Here is a tiny trained network, its code and every weight. The questions are about switching its units off for an input and a target symbol, where a switched-off unit gives its printed mean instead of its output.

import numpy as np


def w(rows, s, z=0):
    codes = np.array(rows[::2]) - 128.0
    scale = np.full(codes.shape[1], s)
    scale[-1] = z or s
    return codes * scale


def norm(h):
    return h / np.sqrt((h * h).mean(-1, keepdims=True) + 1e-5)


def f(y):
    return y / 2 * (1 + np.tanh(0.7978845608 * (y + 0.044715 * y**3)))


def softmax(a):
    e = np.exp(a - a.max(-1, keepdims=True))
    return e / e.sum(-1, keepdims=True)


def log_softmax(a):
    a = a - a.max(-1, keepdims=True)
    return a - np.log(np.exp(a).sum(-1, keepdims=True))


def net(x, mask):
    ids = ['ΘΞαδεζημπφψ'.index(c) for c in x.split()]
    T = len(ids)
    res = E[ids] + P[:T]
    u = 0
    for l in range(2):
        q, k, v = (norm(res) @ M[l].T for M in (Q, K, V))
        z = softmax(np.where(np.tri(T) > 0, q @ k.T / 3**0.5, -1e9)) @ v
        res = res + np.where(mask[u], z, O[l][:, -1]) @ O[l][:, :-1]
        u += 1
        y = f(norm(res) @ A[l][:, :-1].T + A[l][:, -1])
        res = res + np.where(mask[u : u + 4], y, B[l][:, -1]) @ B[l][:, :-1]
        u += 4
    return log_softmax(norm(res)[-1] @ U[:, :-1].T + U[:, -1])


Q, K, V, O, A, B = {}, {}, {}, {}, {}, {}
E = w([
[109,123,191,104,113,100],'Θ',
[119,137,97,190,181,133],'Ξ',
[133,94,45,208,153,122],'α',
[71,60,129,112,54,131],'δ',
[117,132,52,124,166,99],'ε',
[142,88,102,5,108,110],'ζ',
[134,176,227,112,126,35],'η',
[126,124,200,150,133,58],'μ',
[100,138,87,187,130,84],'π',
[151,53,148,219,112,197],'φ',
[109,141,169,138,119,65],'ψ',
],0.02)
P = w([
[101,139,148,91,123,106],'0',
[179,174,58,110,134,209],'1',
[157,64,119,112,143,127],'2',
[66,139,124,81,131,110],'3',
[119,252,136,185,120,160],'4',
[161,57,106,128,141,129],'5',
],0.014)
Q[0] = w([
[61,196,64,93,47,231],'0.h1',
[247,88,4,255,106,240],'0.h1',
[60,159,51,105,202,107],'0.h1',
],0.0057)
K[0] = w([
[80,158,110,42,88,219],'0.h1',
[163,164,85,243,103,222],'0.h1',
[57,255,42,189,198,88],'0.h1',
],0.0059)
V[0] = w([
[121,87,85,101,153,53],'0.h1',
[123,142,146,93,87,74],'0.h1',
[254,161,106,87,197,193],'0.h1',
],0.0078)
O[0] = w([
[119,101,107,192,139,177,73],'0.h1',
[157,156,254,176,66,49,5],'0.h1',
[156,162,138,176,120,126,68],'0.h1',
],0.0093,0.002)
A[0] = w([
[187,95,173,220,115,71,202],'0.n1',
[116,74,254,175,30,155,84],'0.n2',
[93,136,109,154,166,104,7],'0.n3',
[94,136,176,56,68,181,3],'0.n4',
],0.0092,0.0016)
B[0] = w([
[84,141,2,56,89,160,204],'0.n1',
[185,203,50,54,89,28,255],'0.n2',
[211,81,153,97,51,145,144],'0.n3',
[236,187,111,203,91,128,143],'0.n4',
],0.0065,0.0047)
Q[1] = w([
[167,73,110,207,119,161],'1.h1',
[178,229,206,77,105,135],'1.h1',
[213,24,131,116,2,139],'1.h1',
],0.0094)
K[1] = w([
[209,76,129,138,151,163],'1.h1',
[215,217,254,55,174,132],'1.h1',
[145,38,116,48,93,116],'1.h1',
],0.008)
V[1] = w([
[165,1,236,194,216,228],'1.h1',
[91,155,132,85,190,213],'1.h1',
[117,23,126,98,133,187],'1.h1',
],0.0053)
O[1] = w([
[141,130,124,81,122,52,7],'1.h1',
[157,159,151,69,58,107,117],'1.h1',
[92,144,246,129,149,147,229],'1.h1',
],0.011,0.0017)
A[1] = w([
[254,183,100,7,67,177,244],'1.n1',
[245,46,171,168,231,169,64],'1.n2',
[145,106,98,188,109,33,80],'1.n3',
[140,136,173,199,188,204,6],'1.n4',
],0.0065,0.0021)
B[1] = w([
[79,167,178,209,104,190,255],'1.n1',
[166,184,96,103,135,127,238],'1.n2',
[187,41,177,88,172,170,160],'1.n3',
[137,89,173,91,213,6,156],'1.n4',
],0.011,0.0036)
U = w([
[144,196,56,160,102,226,154],'Θ',
[206,210,116,117,190,80,254],'Ξ',
[121,120,106,152,180,96,163],'α',
[70,55,129,175,137,103,156],'δ',
[71,175,55,21,180,144,46],'ε',
[121,103,185,38,114,170,93],'ζ',
[255,138,113,126,67,95,107],'η',
[148,95,63,99,96,73,97],'μ',
[146,37,89,195,160,97,70],'π',
[240,105,79,61,112,124,140],'φ',
[109,97,55,80,63,132,121],'ψ',
],0.0088,0.0049)

Each question gives the input, a string of symbols that net reads in full, and the target symbol t.
The units are the heads (3 rows each of Q, K, V and O) and the neurons (one row each of A and B). Each row of codes is followed by its name. A weight is (code - 128) times the scale printed after its matrix; where a second scale follows, it is the last column's (O, A, B and U).
mask holds one flag per unit, layer by layer, with each layer's heads first. A switched-off unit (its flag False) gives its mean, the last column of its rows in O or B, instead of its output. The means were averaged over made-up inputs and are rounded, as every weight is.
A unit's drop is (log p(t) with every unit on - log p(t) with that unit switched off) / (log p(t) with every unit on - log p(t) with every unit switched off).
The circuit of an input: a set's keep is (log p(t) with only the set's units on - log p(t) with every unit switched off) / (log p(t) with every unit on - log p(t) with every unit switched off). Starting from all 10 units, units are removed one at a time, each time the one whose removal leaves the highest keep (on an exact tie, the one counted first), for as long as the keep stays at least 0.8.
units of the circuit, in order: the units of the circuit, biggest drop first
most important unit: the unit with the biggest drop
k most important neurons: the k neurons with the biggest drops, biggest first
k most important neurons of layer l: the k neurons of layer l with the biggest drops, biggest first
drop when u is switched off: that unit's drop, to one decimal
input φ Ξ Ξ Ξ Θ, target Θ: units of the circuit, in order -> (1.h1)
input φ Ξ ψ π φ, target Ξ: units of the circuit, in order -> (1.n4, 1.h1)
input ζ η ψ φ π Ξ, target Ξ: units of the circuit, in order -> (1.n2, 1.h1)
input φ φ φ ε η, target Θ: units of the circuit, in order -> (1.h1, 1.n4)
input φ φ Θ φ φ φ, target φ: units of the circuit, in order -> (1.n2, 1.h1, 0.h1)
input μ δ η Θ ε ζ, target ζ: units of the circuit, in order -> (1.n1, 0.h1)
input φ η φ ζ μ, target Θ: 2 most important neurons -> (0.n1, 1.n4)
input π φ η, target η: 4 most important neurons -> (0.n2, 1.n3, 0.n1, 1.n1)
input φ ψ φ Θ ψ Ξ, target Ξ: 2 most important neurons -> (1.n2, 0.n2)
input α φ μ η φ, target Ξ: 3 most important neurons of layer 0 -> (0.n2, 0.n1, 0.n3)
input φ α ψ ζ, target Θ: units of the circuit, in order -> (0.n4, 1.h1, 1.n1)
input π Ξ μ π, target δ: 2 most important neurons -> (0.n2, 0.n1)
input φ ζ η, target η: drop when 1.n3 is switched off -> 0.6
input Θ ε φ φ ψ, target Θ: drop when 0.n1 is switched off -> 0.2
input δ Ξ φ Θ η ζ, target ζ: most important unit -> 1.n1
input ψ φ η φ, target ζ: drop when 0.h1 is switched off -> 1.5
